A new row, then its nearest point in the smallest flat space through zero that holds the last named rows above it.
In the rows, zero is written as 128.
kapi:
[[106 151 152 165 110 133 131 137 123 151 117 148 143 128 136  93 127 145
  146  99 122 128 116 161 109  72 137 116 178]
 [100 151 192 177  82 134 113 166 141 182  85 111 136 120 133 135 119 169
  159  57  97 117 158 188  98  72 183 144 195]
 [108 140 142 167 121 124 124 125 115 153 120 141 147 128 135  98 126 117
  142  97 118 131 136 152 108  87 150  96 178]
 [ 93  95 150 158  94  83  97 142  67 206 125 135 179 120 122  56 141  76
  136  95 137 126 111 158  84  87 145  70 191]
 [119 147 185 151  85 138 119 159 121 179 136 160 151 112 125  48 149 149
  136 100 129 116  94 173  96  76 128 117 165]]
New rows:
[108 118 138 109 157 149 133 150 139 153 211 134 154  88 112  58 131 119
 106 112 165 129 109 103  46 151 103 106  73] -> [155 121 148 107 120 135 116 132 120 147 171 155 140 109 115  59 159 104
 105 145 140 119 105 124 118 149 111 103  99]
[ 60 149  81 132 131 120 130 116 164  84 141 186 200 125 177 110 142 113
 125  88 186 152 104 149 135 133 169 123 123] -> [117 141 109 147 144 129 141 109 119 115 132 150 136 137 137 108 123 120
 134 132 132 138 116 126 128 102 118 105 149]

megid, 5 rows:
[[110 106 141 134 115 120  81  95 134 137 165 116 112 115 124 115 178 130
  169 114 136 149 100 145 102 114 106  76 155]
 [111 106 149 151  91 113  99 110 176 131 130 103 148 129  94  99 162 136
  162 115 125 127 115 142 114 136 105  66 132]
 [141  89 206 144 150 115  71 128 100  91 175 153  97 106 131 116 129 115
  139  96 139 139  96  95  89 113 117  93 161]
 [ 81 126 113 139  70 128 103  61 182 145 181 104 149 135 133 106 231 127
  188 105 140 155  95 172 106 116  71  76 161]
 [112 109 142 148 100 133  87  73 156 116 208 122 135 137 141 120 211 109
  171  97 141 180  67 165  80 131  75  94 167]]
New rows:
[ 92 117 151 104 157 124 117 114 128  93 195 162 177 168 187 151 141 115
  97 103 146 128 115 115 101 143 133 145 127] -> [134 135 150 135 130 140 139 119 124  93 173 158 138 140 162 134 140 103
 116 104 139 143 107 116 112 127 104 162 147]
[111 126 147 191 165 141  92 140 147 111 110 110 180 113 102  97 194 129
 120 128  94 134 135 123 135 158 120 150 115] -> [132 119 143 147 111 125 127 130 159 116 125 120 152 140 109 118 130 125
 130 121 123 130 119 134 120 149 117 115 121]
[140 190 138 140 166 159 162 157 117 101  96 118 143 146 141 141  95 120
  85 126 127 135 107 120 144 127 146 172 107] -> [151 144 122 127 144 140 164 152 119 110 116 144 141 144 140 145  91 117
  91 134 123 126 136 118 138 146 140 182 111]

gotez (3 x 29):
[[113 113  92  71  97 110 135 102 104  88 208 136 103  66 149  99 156 153
  168 115 176 160 158 120 132 112 110 159  78]
 [117  93  92  85 134 108 153 125 137 101 145 124 149 107 153 109 115 124
  143 138 130 163 150 122 131 109 138 135 128]
 [102  71  74  68 173 104 153 135 114  80 115 125 167  89 161 101 110 134
  163 130 116 186 152 124 147  82 151 124 143]]
New rows:
[153 136 127 117 136 130 114 134  85  85 152 135  89 108 109 151 141 157
 176  81 176 134 156 117 142 115 117 104 110] -> [117 136 125 118 130 133 107 120  83 111 145 139 102  91 123 120 158 158
 157 102 150 133 128 130 140 115 115 135 103]
[158 205 187 168 128 160  83 173 125 147 108 118 137 172 131 154 113 139
 105 138  85  75 107 136 105 169 121 101 164] -> [145 165 174 189 131 152 106 140 135 169  85 128 120 174  98 156 127 119
  96 127 108  83  98 136 121 154 126 111 147]

dag (4 x 29):
[[111 121  82 116 129 123 120 107 171 118 132 122 107 137 173 109 100 166
   91 144 126 162 117 152  94 115 113 112 107]
 [ 55 124 147 133 111 151 144 145  95  67 129 149 134  95 129 137 119 171
  134 130 131 135 134 169 165 162  89 107  91]
 [152 140 223 179  68 121  80 139  94  85  76 150 154 126  74 128 182 109
  151 106  76  78  76  61 167  93 133 152 168]
 [148 122  61 136  79 132 145  85 170 135 148  88 132 146 190 110  91 134
   94 159 113 161 131 196  85 146 132  91  76]]
New rows:
[162 125 170 196  56 106 128 137 137  77 119 135 145 116  97 153 153 107
 141  76  75  81 108 156 158 200 139 129 136] -> [148 135 177 175  50 139 127 125  92  98 111 122 166 122 106 134 152 102
 150 126  90  97 113 135 160 145 134 120 117]
[128 143 116 119 112 113 134 115 128 117  95  97 160 179 152 111 113 115
 127 193 153  80 109 138  99 178 140 160 124] -> [149 128 116 137 106 128 133 115 135 137 132 112 136 136 138 125 124 115
 125 135 119 129 129 142 118 134 138 120 118]

biz (4 x 29):
[[147 144 115 132 156 131 122 143 139 118 127 116 118 146 116 144 127 101
  171 120 158 121 125 158  77 106 127 136 151]
 [151  89 117 134  89 148 135 182  77  78 129 157 125 162 117 166 133 122
  175 183 151 120  78  96  50 149  66 109 175]
 [148  94 119 148 152 135 125 138 130 153 112 109 155 149 134  99 120 117
  158 126 150  51  98 136 120 118 136 117 145]
 [105 148 107  97 128 148 127 139 134 197 138 107 159  99  80 119  89 151
  109 105 177 111 182 101 127 121 125 134 133]]
New rows:
[ 89 149 121 121 181  77 157 140 125  81 114 158  53 123 135 140 116  63
  73 147 109 132 159 110  79 138 180  85 107] -> [129 150 135 128 132 117 127 118 136 100 132 135 103 128 135 145 142 118
 128 125 112 168 133 147 124 124 133 137 121]
[132 120 139 139 120 121 131 126 101  94 162 119 127 139 126 156 143 139
 159 147 139 186 132 110  61 123  88 121 149] -> [134 136 123 121 110 134 130 150 110  90 137 146 108 137 116 165 134 121
 147 149 137 163 122 122  81 134  98 129 147]

Tav, 3 rows:
[[114 145 146 154 119  91 108 150 146 147 111 130 141 124 109 108 152 111
  102 155 131 138 110 120  99 171 164 111 127]
 [ 86 181 142 146 136  57 122 188 212 139  89 104 137 127  86  99 143 105
   98 180 148 153 137 129  73 222 205 119 120]
 [ 79 161 140 140 135 136 143 190 190  88  70 116 115 165  87 131  68 147
  139 167 162 181 195 111  99 202 204 142 131]]
New rows:
[ 91 145 109 128  89 109 142 126 147 138 100  81 143 150  91 136 107 104
 131 165 147 170 101 148 110 172 134 105 154] -> [111 145 135 137 129 109 126 151 155 128 110 122 130 132 112 120 127 123
 120 147 137 141 136 125 109 162 158 126 127]
[136 139 103  94 154 100 166 134 160 124 181 101 133  88 150 134 150 118
 115 104  99 100 116 172 166  87  73 168  92] -> [146 137  91  77 158 100 156 106 156 137 168  95 122  99 151 130 151 115
 136 103 118  89 122 168 143  94  82 144 114]

Garoz, 5 rows:
[[143 108 117 102  94 123 214 137  89  93 161 110 144 168 153 179 154 112
  124  95 164 125 163 164 114 127 153 130 180]
 [158  67  75 115 159 133 176 151 161 173 107  97 150 129 113 116 134  65
  132  57 122 126 107 150 123 161 121 146 157]
 [121 154 108 147 161 120  84 149 159 178 104 124 150 117 125 118 132 156
  121 147 128 119 100  97 109 126 113 115 121]
 [119 152 137 130 162 154  67 143 189 144  79 136 119 121  83 108 115 147
  139 199 119 128 112  81 129 155 112 101  91]
 [118 113 121 160 112 174 170 109 128 104 149 139 154 127 148 140 164  92
   98  70 127 108 135 144 112  85 157 164 134]]
New rows:
[114 131 140 103 187  85 105  88  81 157 125 121 158 136  98 104  97 163
 116 116 114  92  84 110 126 104 108 154 133] -> [127 138 120 140 140  92  95 127 115 166 131 126 129 107 143 108 115 147
 127 118 116 132 106 126 130 119 111 130 124]
[ 78 148 116 184 112  91 183 122 108 150 123 152  81 163 158  79 144 129
 138 169 106 103 116 137 150  94  91 187 111] -> [119 136 137 144 120 117 112 111 107 128 144 138 123 112 145 117 123 136
 121 116 117 129 123 132 134 105 127 140 118]

baki (2 x 29):
[[154  77 134 124 129  97 100 152  89 134  96  98 126 121 138 151 104 134
  118 137 163 173 157 129 136 172 104 105 102]
 [147  80 148 119 117 110 109 150 105 122  92 105 121 128 141 145 108 137
  124 124 139 148 146 144 135 155 110 121 101]]
New rows:
[138 170 141 132  96  77 151  69 228 155 164 121 169 133 126  87  73  98
 121 105 131 146  70 134 123  99 115 144 146] -> [114 160 119 132 132 143 143 113 147 129 150 145 131 130 120 116 142 123
 132 127 115 109 114 122 123 106 141 137 145]
[155  87  48 133 160  95 127 140  88  95 119 106 147 130 100 132 112 132
 123 119 186 148 141 121 149 172 144  63 152] -> [143 115 107 135 147 102 109 135  96 148 129 112 136 116 125 141 118 124
 117 150 172 175 150 104 131 162 115  99 125]
[113 131 159 119 109 170 157 132 151  81 148 123 142 124 126 114 107 134
 138 101  76  76  78 135 134  88 153 158 136] -> [111 142 151 120 107 156 148 120 163 106 127 145 120 141 131 114 139 132
 140 104  80  77 104 154 125  91 143 160 131]

mebam, 3 rows:
[[ 93 131 116 111 143 132  81 144 126 132 172  91 135 103 148 103 143 146
  156 152 127 115 123 131 131 118 132 102 108]
 [121 135 129 145 104 139 160 116 133 121 142 121 102 176 118 153 113 125
   99 107  87 118 110 112 133 149 114  90 161]
 [126 149  78 174 147 123 143 106 143 145 142 122  91 130  94 116 159 132
   92 100  36 127  86 126 145 144 126  51  92]]
New rows:
[124 128 160 162 177 124 120 111 155 163 116 157 113 121  89 132 110 132
  64 102 124 113 157 125 130 149 155 107 115] -> [145 132 115 148 134 122 147 116 133 134 109 145 118 128 109 129 136 122
 110 113 106 136 120 130 131 133 129 122 116]
[156 118 137 138 148 137  98 151  98 142  78 171 141  58 109 109 151 136
 125 118 180 143 147 158 117  78 150 206  51] -> [166 119 122 123 164 104 111 131 125 142  74 166 158  63 121 100 151 121
 148 139 175 155 152 153 122 103 149 193  75]
[102  99 121 108  78 137 106 144 122 104 142 101 167 150 157 198  71 124
 125 172 168 104 172 110 123  98 111 153 191] -> [106 116 172  92  93 146 123 145 117 106 149 109 142 162 161 153  90 130
 148 146 177 113 149 115 118 128 118 153 187]

nif:
[[151 154 128 117 135 154 132 144  76  95 212 138  78 140  98 104 106 112
  157 124 154 126 117 171 112 125 150 131 139]
 [163 140 138 128 132 123 151 159 124 171 129  84  93 151 137 100 135  92
  133 165  44 133 125 120  97 164 120 147 118]
 [113 106 150 117  96 120 141 146 151 137  69  67 115  91 140 110 146 158
  158 172 114  99  76  96 111 153 119 181 133]]
New rows:
[103 130 175  96 143 100 168 132 140 135 104 144 165 113 133 132 123 166
 127 115 157 161 152 130 163 123 120 131 113] -> [111 117 125 131 125 122 120 115 144 125 104 138 152 118 134 143 132 143
 119 118 145 127 132 118 141 118 124 122 128]
[143  95  90 125 114 104 145  93 148 158 108 153 181 127 137  97 106 155
 114 104 152 152 167 122 164 112 124  40 119] -> [115 121 115 140 139 118 114 103 147 133 109 162 171 135 137 157 130 130
  95 101 138 142 161 121 152 110 122  96 121]
[118 160 151 127 130 149 124 137 148 148 185 161 134 115 130 173 107 135
 156  90 134 167 124 179 150  67 156 120 102] -> [129 137 119 130 139 137 119 118 112 110 162 159 131 137 117 136 117 123
 123 105 156 136 143 148 137 111 137 107 131]

Nomu:
[[163 102 164 123 106 127  93 137 146 146 119 102 145 166 134 128 142 158
  140 102 122 150  88 114 103 119 118 156 115]
 [103 165 161  90 138 120  97 105 138 151 125  95 148 141 121 117 167  92
   94 159  90 144 138 128  97 144 108 107  65]
 [145 110  92 163 113 127 163 158 125  79 130 141 144 132 123 138 130 163
  156 112 144 120 142 156 174 124 143 123 173]]
New rows:
[ 91 121 100 135  93 116 174 124  96 108 155 152 134 107 133 151 129  94
 134 146  85  95 159 140 169 165 167  95 149] -> [104 148  92 139 140 126 164 130 116  96 135 145 128 105 119 130 128 114
 124 147 131 112 167 152 162 137 138  99 144]
[137  86 145 152 119 124 136 157 125 109 129 145  99 129 142 134 102 133
 147  88 176 119  89 128 154 124 137 131 178] -> [152  96 114 152 118 135 140 143 124 122 128 148 112 124 136 135  98 157
 153 100 155 121 109 120 140 114 140 152 169]
[162 135  88 149 111 123 143 130 171  55 136 160  83 139 110 133  74 174
 123 122 129 124 159  92 134 161 118 114 135] -> [133 118 105 147 126 130 150 139 122 108 131 144 123 119 128 133 115 141
 142 120 143 118 134 136 150 124 138 129 158]

Meti, 3 rows:
[[ 96 130 100 123 142 117 141  97  95 151 150 105 106 159 147 176 219 139
  158 130  36 157 120  79 117  82  98 173 125]
 [124  33  79 143 103 173  97  51 175 144 185 137 136  92 143 128 174 163
  146 142  65 137 145 100 102 126 105  99 148]
 [115  84 124 106  73 164 105 140 160 150 150 192 127 132 133 154 138 176
  144 187  86 165 198 142 128 149  75 214 139]]
New rows:
[164 163 150  86 133 132 137 167 121 170 145 102 136 160 124 133  74 101
 205 128 165 158 138 114 155  97 141 156 137] -> [126 161 146 118 131 114 138 160 111 126 109 132 123 145 124 134 115 121
 124 131 143 131 130 139 138 129 128 155 121]
[106 174 144 140 108 129 134 165 102 138  98 158 122 176 144 154 135 122
 107 160  78 159 187 130 168 143  79 168 152] -> [113 153 143 106 114 122 135 165 112 139 117 152 117 158 129 157 137 140
 137 154 110 153 156 136 138 127 101 205 123]
[ 72  82  96 133 149 137 119  97 113 121 135  96  79 121 123 168 194 110
 113  80  82 170 102 103 108 102 123 117 110] -> [114 116 100 137 146 123 134  85 113 138 149  98 119 133 141 146 188 129
 144 114  73 135 106  89 115  96 122 117 129]

nolet, 4 rows:
[[147 133 136 113 130 119  99 138 142 155 144  90 118 132 131 180 113 139
  125  89 110 135 107 128 106 131  99 109 141]
 [166 133 143 126 129 119 137 134 136 171 159  95 104 148 148 167 130 167
  126 129 123 104  87 104 118 115 140 110 121]
 [175 153 125 116 123 133 113 138 145 175 151  93 116 118 145 149 113 155
  133 119 103 143  96 121 109 142 101 109 137]
 [180 122 169 127 140 125 157 120 132 176 167 114 104 154 158 170 145 206
  119 156 144  72  63 101 128 109 161  96  96]]
New rows:
[145 141 115 113 124 137 130  94 130 116 103 138 164 123 128 111 119 170
 173 117  95 150 145 143 189 155 168 113 149] -> [135 136 123 127 127 143 129 122 128 125 121 145 139 109 130 101 127 132
 131 145 128 139 131 138 133 143 119 128 125]
[156 107 156 149 162 109 183 125 109  78 172  61 150 154 100 128 152  92
  95 107 133  87 101 132 105  53 172 131 130] -> [109 106 140 140 130 102 147 132 119 123 138 113 108 170 127 161 142 123
 121 120 142  90 126 104 132  91 169 135 122]
[152 141 120 146 138 127  99 140 129 142 138 146 187  64 108 124 109 165
 148 156 113 128 123 180  93 193  94 115 157] -> [154 146 130 109 133 157 103 118 139 136 121 146 151  84 131 109 114 149
 130 132 118 159 118 158 122 168  80 108 129]

gimar (2 x 29):
[[116 147 110 125 152 121 102 124 164 111  90 134 117 145  86 135  86 135
  129 115 147 149 147  72 145 112 153  90 136]
 [143 151 150 154  91 147 144 161  54 156 112 113 168 101 170  97 168 152
  122 140 166 124  94 126  99 118  98 101 136]]
New rows:
[180 134 124 145  84 126 160 130  89 147 117 115 187 117 157 116 192 160
 135 142 152 130 103 111 119 115  91 118 122] -> [140 142 146 147  99 142 142 152  71 150 121 117 158 107 163 105 161 144
 124 138 153 123 102 133 105 123 104 113 133]
[142 148 190 154 139 135 150 116  92 109 124 130 162 116 181  99 169 121
 135 137 137 139 134 150  79 103 117 195 129] -> [138 124 143 137 106 137 146 139  89 144 144 121 144 112 161 116 161 131
 126 138 128 116 109 157 111 134 107 141 126]

Sena (5 x 29):
[[198 127 138 160 172  99 134 141  95  86 108 112 131 129 144 111 126 126
  158 180 160 147 163  99 120 152 145 172  92]
 [178 129 140 148 166 122 138 141 109 102 121 112 137 121 141 114 136 122
  158 167 144 138 150 111 131 130 144 159 103]
 [178 111 137 144 159 121 130 138 110  98 113 114 128 127 155 107 132 129
  149 145 146 136 152 112 117 143 151 170  96]
 [216 119 152 173 191 127 163 166  95  81 124  89 145 134 143  90 139 134
  159 189 161 161 154 100 122 126 149 201  76]
 [220 118 154 181 174  91 149 136  89  78  94  94 134 137 147 107 124 133
  150 171 164 168 171  96 126 151 150 188  94]]
New rows:
[100 169  75 131 119 101 108 139  99 112 146 186 121 174 112 112 120 130
 117 184 154 124 110 118  95 165 109 140  89] -> [111 148  86 118 128 101 107 158 111 116 148 162 112 150 101 124 103 138
 118 183 160 119 118 111  82 169  97 126  99]
[141 123 148 130  98 155 134 154 123 131 134 141 139  85 178 122 140 121
 175 109  93  85 109 140 145  99 157 155 134] -> [132 113 139 109 144 166 125 127 142 133 133 121 136 101 159 119 154 114
 157 109 108 106 131 139 142 103 156 134 123]
[161 140 116 104 164 112  91 135 136 106  73 125  67 214  88 136  87 183
 105 121  97 118 151 133 100 148 124 124 121] -> [129 118 115 135 113  95 115 125 116 116 112 138 110 151 126 127 104 144
 103 122 148 138 133 118 100 167 119 137 119]

bar:
[[127 144 122 133 145 143 107 143  75 131 178 110 155 105 163 128 171  96
  152 140 104 113 134 136  87 119 152 108 147]
 [138 153 164 190 133 135 149  89 131 132 142 101 156 118  89 108 141 150
  172  69 128 129 117 142  93 135 166  77 106]
 [147 108 163 133 159 160 154 185  98 126 131 146 176  37 150 104 113 136
  163 203 113 129 110 164  94 123 117 116  80]
 [118  87  96  61 164 138 213 201  58 152  98  97  99 110 161  85 206 105
   78 151 165 188 171 140 139 127 110 119 107]
 [ 99 129 158 106 140 106 134 151 144 142 159 128 101 132  56 176 117 130
   91 135 151 133 137 125 137  80 153 146 133]]
New rows:
[ 85 118 154 139 144 126 152 134 122 161  99 121  74  87 103 152 125 182
 105 162 118 120 144  82 125 178 133 101  47] -> [128 113 150 125 138 128 166 145 138 134 109 131 124 109  97 120 116 148
 120 135 147 147 127 139 135 122 124 125  97]
[127 127 120 123 179 160  65 151 111 162 192 185 133 109 170 221  93 109
 127 147 116 114 127 156 133 101  80 166 151] -> [119 131 127 104 131 128  72 158 121 121 170 155 137 109 148 171 105 103
 125 192 102  95 121 124 121 101 126 162 156]
[143 139 147  92 131 121  51 123 130 147 172 142 135 161 166 150 122  98
 156 133 124 127 130 145 124  55 129 168 199] -> [115 144 115 114 122 120  67 130 121 123 175 137 127 141 143 170 125  99
 123 150 105  96 129 114 122 107 139 152 172]

zufib (2 x 29):
[[145  75  60  78 110 103 164 148 109 203 127 144 163  85 113 119 170  68
  132 120 106 190 114  98 124 123 115 116 115]
 [147  72  55  76 108 102 166 150 108 208 127 144 165  83 112 119 171  65
  133 120 105 194 113  97 124 124 115 114 114]]
New rows:
[116 145 155 153 139 149  99 109 161 119 165 125 134 131 136 109  82 162
 131 138 134  93 121 153 137 174 148 106 122] -> [131 152 146 159 126 144 112 128 137 103 129 111 113 152 133 137  95 159
 134 136 140 106 132 149 132 144 142 119 131]
[128  92 137  91 176  92 161 158 110 147 140  56 145 148 142 106 124 118
 123 111  90 139 126 103 158  81 103 131  96] -> [125 114 118 108 130 118 138 127 122 143 127 139 137 113 125 122 150 109
 123 122 120 141 126 115 125 117 119 135 126]
[158 158  81 148 117 129 134 139 186 122  69 112 141 108  65 125 101 157
  85  86 158 150 141 162 138 183 107 136 116] -> [143 130 113 142 114 135 126 140 130 136 129 114 127 136 126 136 106 136
 139 135 133 133 125 140 132 147 140 109 125]

kolod:
[[172 118 111 167 136 139 178 160 141 100 149 111 137 169 137 135 139 173
  160 144 201  74  41 133 139 174 133 167 107]
 [132 100  77 151  89 102 122  77  55 102 142 155 132 110 142 135 106 111
  158  36  84 127 167 120  72 139 138 120 156]
 [126 162  98  48 130 118 143 139 136 177 119 109 136 119 140 144 133  75
   71 152 116 161 147  94 146  92 149  89 104]
 [150 120 183 171 107 117 112 118  85  85 162 162 160 139 119 128  70 153
  138  70  96  90 117 134 152 148 111 190 135]
 [166 130 117 206 143 147 167 113  97 112  93  98 106 150 125 132 160 178
  149 176 201 113  58 103 151 167 162 134 128]]
New rows:
[ 95 107 104 143 166 128  97 116 173 136 137 130 115 102 123 114 140 157
 156 119 104 114 160 187  52 128 126 104 124] -> [ 91  96 112 131 132 134 105 130 167 121 130 138 106 115 127 110 152 131
 169 117 123 134 159 171  71 128 103 112 149]
[174 167 126 111 107 117 123 172 149  86 164 129 143 157 129 120 118 131
 107 154 158  88 116 112 162 112 107 177  88] -> [152 141 147 107 131 127 148 166 148 125 158 126 157 152 132 137 107 133
 111 134 143  98  88 127 163 134 121 163 100]
[155 157  69 107 125  98 214 141 110 113 139 109 130 143 142 138 145  94
  68  91 118  96 101  81 169  83 151 150 100] -> [169 152  83  87 114 110 174 138  98 143 146 114 157 144 150 156 112 100
  93 116 138 117  98  85 151 129 158 128  97]

gatuz, 3 rows:
[[143  96  98 192  98 159 170 114 168 130  91 106 116 138  75  96 128 170
   97 144 121 108 124 170 136  96  98  95 160]
 [176  95 201 147  74 164 157 127 128 120 159 141 147 126 152 129  62 160
  112  86 157 157 137 106 118 143 119  81 132]
 [182  72 154 206  55 187 194 112 168 124 117 118 132 137  95  97  75 196
   84 110 145 131 131 153 128 109  90  57 162]]
New rows:
[110 183  56  78 141 134  89 146 144  80 110  93 125 165 123 155 183 117
 137 147 139 134 119 138 147 137 105 109 154] -> [108 160  74 113 156 106 120 120 129 135 119 131 123 133 119 128 160 116
 134 147 118 111 122 145 133 126 126 148 119]
